Moves between items:
w594 ru w120
w594 ze w531
w766 ru w282
w766 ze w216
w560 ru w53
w560 ze w418
w771 ru w815
w771 ze w329
w773 ru w492
w773 ze w492
w700 ru w70
w700 ze w120
w494 ru w480
w494 ze w560
w597 ru w127
w597 ze w664
w216 ru w811
w216 ze w515
w811 ru w938
w811 ze w589
w273 ru w475
w273 ze w294
w930 ru w849
w930 ze w815
w165 ru w766
w165 ze w951
w815 ru w199
w815 ze w165
w127 ru w494
w127 ze w745
w652 ru w558
w652 ze w567
w558 ru w562
w558 ze w683
w59 ru w891
w59 ze w702
w595 ru w439
w595 ze w418
w175 ru w492
w175 ze w264
w994 ru w664
w994 ze w558
w531 ru w595
w531 ze w652
w702 ru w637
w702 ze w595
w282 ru w771
w282 ze w811
w918 ru w146
w918 ze w52
w329 ru w165
w329 ze w979
w168 ru w560
w168 ze w56
w70 ru w597
w70 ze w683
w989 ru w264
w989 ze w560
w475 ru w273
w475 ze w704
w52 ru w834
w52 ze w23
w951 ru w216
w951 ze w199
w418 ru w33
w418 ze w171
w91 ru w683
w91 ze w938
w637 ru w237
w637 ze w439
w56 ru w191
w56 ze w480
w683 ru w725
w683 ze w273
w873 ru w91
w873 ze w282
w23 ru w168
w23 ze w891
w237 ru w418
w237 ze w492
w501 ru w849
w501 ze w933
w745 ru w700
w745 ze w294
w264 ru w918
w264 ze w53
w480 ru w595
w480 ze w619
w851 ru w294
w851 ze w199
w587 ru w558
w587 ze w91
w891 ru w237
w891 ze w637
w515 ru w589
w515 ze w452
w191 ru w702
w191 ze w480
w834 ru w989
w834 ze w168
w725 ru w531
w725 ze w294
w199 ru w873
w199 ze w766
w589 ru w979
w589 ze w501
w933 ru w175
w933 ze w989
w294 ru w881
w294 ze w873
w33 ru w23
w33 ze w59
w120 ru w994
w120 ze w587
w146 ru w933
w146 ze w834
w881 ru w567
w881 ze w704
w849 ru w773
w849 ze w175
w619 ru w171
w619 ze w56
w492 ru w452
w492 ze w918
w664 ru w745
w664 ze w562
w938 ru w273
w938 ze w216
w979 ru w951
w979 ze w849
w439 ru w56
w439 ze w127
w704 ru w930
w704 ze w771
w53 ru w168
w53 ze w33
w171 ru w59
w171 ze w191
w567 ru w938
w567 ze w930
w452 ru w501
w452 ze w146
w562 ru w594
w562 ze w725

In the rows, 55 stands for zero.

The rows follow the links: the fewer symbols apart two items are, the more alike their rows tend to be.

Each row is also shifted at random along 6 hidden directions that mean nothing.

Some items, each with a row of numbers:
w558
[ 51  47  56  64  48  46  42  56  55  52  49  58  57  56  56  60  57  40  38  72  51  55  48  59  66  47  65  59  59  54  59  65  61  72  33  57  56  53  51  61  51  70  53  58  50  51  60  52  50  51  57  57  54  52  50  54  53  47  60  49  48  46]
w531
[ 48  44  58  56  47  50  48  43  52  52  53  49  56  57  56  56  59  48  59  59  56  52  46  61  64  54  57  56  62  55  64  61  52  60  51  57  54  56  59  54  55  60  51  59  54  56  64  46  47  54  60  55  51  54  55  52  52  54  56  53  50  48]
w567
[ 25  53  55  56  56  52  48  59  56  54  53  56  52  73  53  56  53  43  55  59  56  52  44  66  59  49  50  55  65  48  58  54  64  65  40  56  60  56  52  50  58  55  59  56  55  54  54  48  40  48  59  58  56  56  53  54  49  53  55  50  65  47]
w891
[ 51  49  57  45  55  56  59  47  47  55  66  54  55  49  62  57  56  64  49  48  52  49  49  49  56  51  48  53  51  54  56  52  46  41  54  53  56  48  63  47  63  43  55  48  63  52  58  55  62  53  49  48  45  50  60  54  50  59  56  62  52  60]
w594
[ 77  45  55  58  46  48  54  43  56  54  45  45  55  52  54  51  58  43  65  56  53  53  53  57  58  59  57  58  62  57  62  58  51  62  61  61  53  57  57  61  51  60  55  56  50  55  62  49  47  58  64  57  57  59  55  51  56  54  58  50  49  52]
w494
[ 54  59  56  53  48  63  54  51  52  58  49  51  60  59  49  40  65  60  72  50  58  55  61  58  59  64  58  43  61  53  54  61  51  50  66  51  54  55  59  50  59  53  53  59  56  60  57  48  47  51  63  57  65  65  64  50  55  55  48  59  62  52]
w191
[ 47  57  59  50  55  59  54  51  50  54  54  56  60  43  53  60  60  61  63  57  62  49  54  52  56  70  66  56  46  55  61  54  50  47  71  50  52  50  62  52  58  60  53  55  49  60  53  51  62  61  59  59  54  55  56  48  60  58  51  63  51  56]
w475
[ 55  59  56  57  56  55  50  53  65  61  45  61  58  61  61  55  51  42  60  64  52  52  59  67  51  48  56  47  49  50  60  60  72  65  52  55  68  63  50  64  49  69  57  61  58  49  63  57  50  49  44  64  56  54  50  50  46  40  59  50  56  51]
w501
[ 61  55  51  59  65  48  58  63  57  52  49  50  51  53  46  57  53  49  57  58  60  61  48  47  46  64  61  66  59  51  53  46  60  53  62  52  49  54  54  52  49  55  60  58  43  63  44  53  56  58  63  52  60  55  51  54  71  61  44  58  50  58]
w273
[ 60  52  58  54  60  51  46  48  50  51  69  56  49  63  52  70  52  45  66  64  65  47  41  62  60  61  58  66  51  51  65  46  55  55  54  57  56  62  61  45  55  60  49  55  48  61  54  43  43  59  52  58  43  53  54  55  58  56  50  56  51  45]
w702
[ 40  55  54  47  51  58  56  61  53  56  38  54  63  55  56  47  62  59  49  52  51  50  55  58  53  58  54  46  62  52  51  62  58  58  53  49  56  42  56  58  62  52  64  49  55  50  53  52  55  49  67  56  68  57  57  46  49  57  58  57  66  58]
w773
[ 50  52  48  55  60  50  60  51  55  56  57  48  52  51  57  54  50  54  57  53  53  62  53  46  46  54  51  54  55  52  53  51  59  44  59  53  57  57  59  55  52  48  56  57  57  56  55  59  60  54  44  50  50  54  58  55  60  53  49  58  47  60]
w418
[ 48  55  60  48  54  56  53  57  51  58  53  59  61  47  58  56  60  60  46  59  52  51  53  54  58  55  61  50  52  52  56  60  54  52  53  49  55  43  58  53  61  57  57  55  56  52  56  56  64  51  56  54  57  52  56  48  52  54  56  63  55  58]
w700
[ 59  48  51  60  43  55  47  46  49  52  61  51  55  65  52  50  58  52  52  59  50  56  54  56  66  48  53  51  62  57  53  62  51  59  39  58  57  59  58  54  55  53  49  55  57  53  62  48  46  49  50  55  52  59  60  59  49  50  56  48  53  45]
w439
[ 73  48  53  47  51  60  50  44  47  57  56  55  64  53  51  59  60  58  56  65  57  45  49  55  59  63  68  53  52  56  57  60  53  49  55  49  58  51  64  54  57  59  54  51  49  59  58  46  54  53  51  58  55  56  59  49  54  53  51  65  46  48]
w59
[ 86  50  54  43  55  58  58  46  50  56  59  55  61  43  61  61  54  66  49  53  55  43  51  51  50  56  54  54  49  59  54  55  48  44  58  52  57  48  62  57  58  47  56  46  57  52  56  52  64  59  50  51  49  48  54  50  49  58  57  62  51  61]
w587
[ 59  52  57  64  48  49  50  50  58  51  57  58  53  41  64  61  51  50  47  62  51  56  59  53  57  50  58  59  47  62  59  60  53  62  50  61  53  59  52  66  47  67  48  57  55  48  62  59  62  61  50  58  45  50  47  55  54  48  61  45  45  54]
w589
[ 31  56  55  58  58  53  62  47  69  63  38  46  55  53  51  43  53  49  79  47  58  63  65  59  48  57  59  51  54  53  59  53  59  54  83  52  53  70  42  59  45  63  55  67  54  65  59  63  52  56  56  53  65  59  54  55  60  51  51  57  47  55]
w766
[ 57  59  53  51  62  58  60  65  49  45  67  55  44  52  47  66  45  65  49  45  62  50  53  50  50  60  46  71  48  62  46  39  42  51  57  58  43  53  49  50  56  42  54  39  48  56  41  54  57  67  61  54  48  52  48  64  57  69  58  51  59  56]
w994
[ 54  56  55  64  44  52  58  53  56  49  52  47  50  41  61  47  54  53  60  44  48  61  67  49  51  58  46  52  53  62  54  58  48  59  64  64  50  56  57  65  52  55  48  54  58  47  61  57  60  63  58  59  50  61  55  54  55  54  60  42  58  61]
w175
[ 50  52  52  55  65  47  54  63  46  49  63  50  48  63  44  59  56  50  51  58  60  63  39  45  58  61  57  65  65  45  53  46  55  49  48  51  49  48  61  38  57  45  58  57  46  63  42  49  51  52  61  47  55  55  59  57  71  63  41  62  53  54]
w918
[ 44  54  56  56  60  51  54  59  50  53  67  53  49  64  55  52  57  58  47  50  56  63  45  48  59  46  47  54  66  49  52  52  53  46  40  54  53  51  58  39  58  40  55  59  62  57  47  54  53  47  56  43  53  51  60  58  59  59  44  59  58  57]
w811
[ 43  58  54  53  56  57  63  47  60  57  58  48  49  57  56  50  49  64  70  35  61  53  61  58  46  51  40  55  54  64  51  48  47  46  70  58  50  68  47  55  50  43  50  53  63  58  53  56  50  62  56  50  54  53  51  59  49  61  54  50  59  58]
w23
[ 44  48  65  47  58  52  53  49  48  57  64  57  55  58  51  55  63  54  59  56  59  55  43  55  71  53  60  55  57  43  65  53  47  49  54  51  51  48  60  35  64  52  55  62  56  62  57  55  52  48  58  45  55  53  64  56  59  57  51  70  49  52]
w171
[ 48  59  54  46  49  63  59  58  53  56  47  51  60  57  60  44  60  72  52  39  54  46  58  56  47  55  42  43  65  60  47  61  52  48  54  52  54  44  59  56  64  39  60  46  65  48  51  49  55  51  66  53  63  55  57  47  43  61  54  53  74  61]

From each start, follow one symbol. Which item do you reach?
Answers are names.
[ 68  44  56  60  46  48  48  42  53  53  54  51  57  53  55  57  57  43  57  66  53  54  51  57  64  53  62  58  57  56  63  61  52  62  50  59  56  59  56  59  50  65  50  60  51  56  65  50  49  55  54  57  50  55  55  54  55  49  58  51  42  47]
ru
w594
[ 67  59  52  53  57  56  57  57  52  50  61  53  47  60  60  60  46  55  60  46  56  48  54  58  43  56  37  56  54  58  51  48  56  53  54  61  59  58  60  56  58  44  54  43  59  48  51  48  50  60  52  59  46  55  52  54  48  58  58  45  68  58]
ru
w567
[ 47  58  57  56  55  56  53  58  61  55  47  59  53  58  51  57  52  48  58  56  55  53  59  65  57  53  56  57  50  55  56  51  56  66  57  58  54  61  42  58  53  63  55  54  52  54  55  58  48  57  57  60  58  56  50  59  51  53  64  50  57  49]
ru
w91
[ 32  62  51  53  60  56  62  64  55  52  54  50  45  59  56  53  47  53  63  43  54  57  58  56  43  59  38  54  54  52  49  44  58  53  61  58  57  56  56  55  58  43  58  48  55  50  49  55  53  57  55  57  52  59  56  56  55  58  59  48  69  60]
ze
w815
[ 67  54  55  49  50  59  56  48  54  57  45  53  63  43  58  54  59  59  62  54  55  46  59  55  49  65  60  51  50  58  57  58  53  50  70  52  57  50  62  61  56  58  56  52  54  55  58  51  60  58  58  59  57  56  56  45  52  55  55  59  54  58]
ze
w418
[ 78  58  45  58  65  52  64  55  60  53  59  53  51  37  62  63  41  57  50  53  51  59  62  40  34  57  52  59  40  61  49  46  61  43  66  55  57  60  56  67  44  53  54  51  53  52  51  64  73  64  37  55  43  51  48  55  62  53  53  53  45  67]
ru
w773
[ 45  55  57  60  50  53  53  52  58  52  55  53  52  57  61  54  53  54  55  49  55  52  56  60  55  47  44  56  57  62  56  55  53  61  49  61  52  60  50  59  52  55  50  54  61  50  58  53  49  57  58  56  50  52  49  56  47  55  60  44  61  54]
ze
w938
[ 60  62  59  57  57  55  57  63  56  54  61  57  51  55  59  49  56  63  47  45  54  61  56  48  54  47  46  49  59  52  50  55  54  48  47  53  51  49  55  47  57  45  55  59  63  52  48  58  60  51  58  46  57  51  56  55  57  58  48  55  63  64]
ru
w989
[ 49  46  56  46  55  54  59  45  52  59  56  50  56  49  59  54  57  58  58  51  51  54  52  51  56  55  54  51  52  50  58  55  50  43  63  51  59  50  61  52  61  49  57  54  60  55  62  56  61  51  47  49  52  53  61  53  53  55  57  64  48  59]
ze
w492
[ 58  61  56  52  50  62  54  54  57  57  47  57  63  48  58  51  58  64  56  53  55  48  63  56  49  61  59  45  50  59  52  63  55  51  62  50  57  52  58  62  55  59  56  53  56  53  55  52  60  55  56  60  60  56  54  46  50  52  52  57  60  58]
ze
w619
[ 61  53  58  50  57  54  52  65  53  56  49  66  61  51  57  58  60  55  34  63  50  52  49  55  61  52  62  53  55  47  56  60  60  60  40  49  54  38  53  52  62  59  62  54  53  50  52  58  62  47  60  53  61  50  55  51  52  53  56  61  56  56]
ze
w59
[ 59  50  56  50  53  61  56  38  58  61  62  53  52  67  51  52  50  53  75  48  56  49  58  66  59  48  46  51  53  55  57  49  49  54  63  59  59  71  50  51  55  48  49  52  61  57  64  55  40  55  44  54  50  58  60  64  44  51  62  54  53  46]
ru
w294
[ 58  55  52  58  47  60  48  54  47  52  59  57  59  57  51  52  59  57  50  65  52  56  58  53  61  58  63  49  54  56  51  62  54  56  47  52  57  53  61  57  56  59  49  54  51  54  56  50  55  52  49  61  54  60  59  54  55  49  54  53  54  48]
ru
w494
[ 72  48  54  45  57  55  53  46  46  54  66  59  59  39  59  71  54  61  43  65  54  46  46  46  56  59  63  60  42  56  59  51  49  43  55  52  57  47  65  55  58  56  55  47  51  55  57  54  67  59  42  52  41  47  54  53  55  56  56  66  40  56]
ru
w237
[ 40  59  60  60  58  52  46  62  50  47  64  63  48  54  52  68  51  44  53  67  58  54  51  58  61  61  61  64  44  51  60  49  56  63  49  58  54  55  57  52  56  67  50  54  45  53  52  53  53  61  52  64  44  55  52  57  59  52  58  50  53  48]
ru
w881
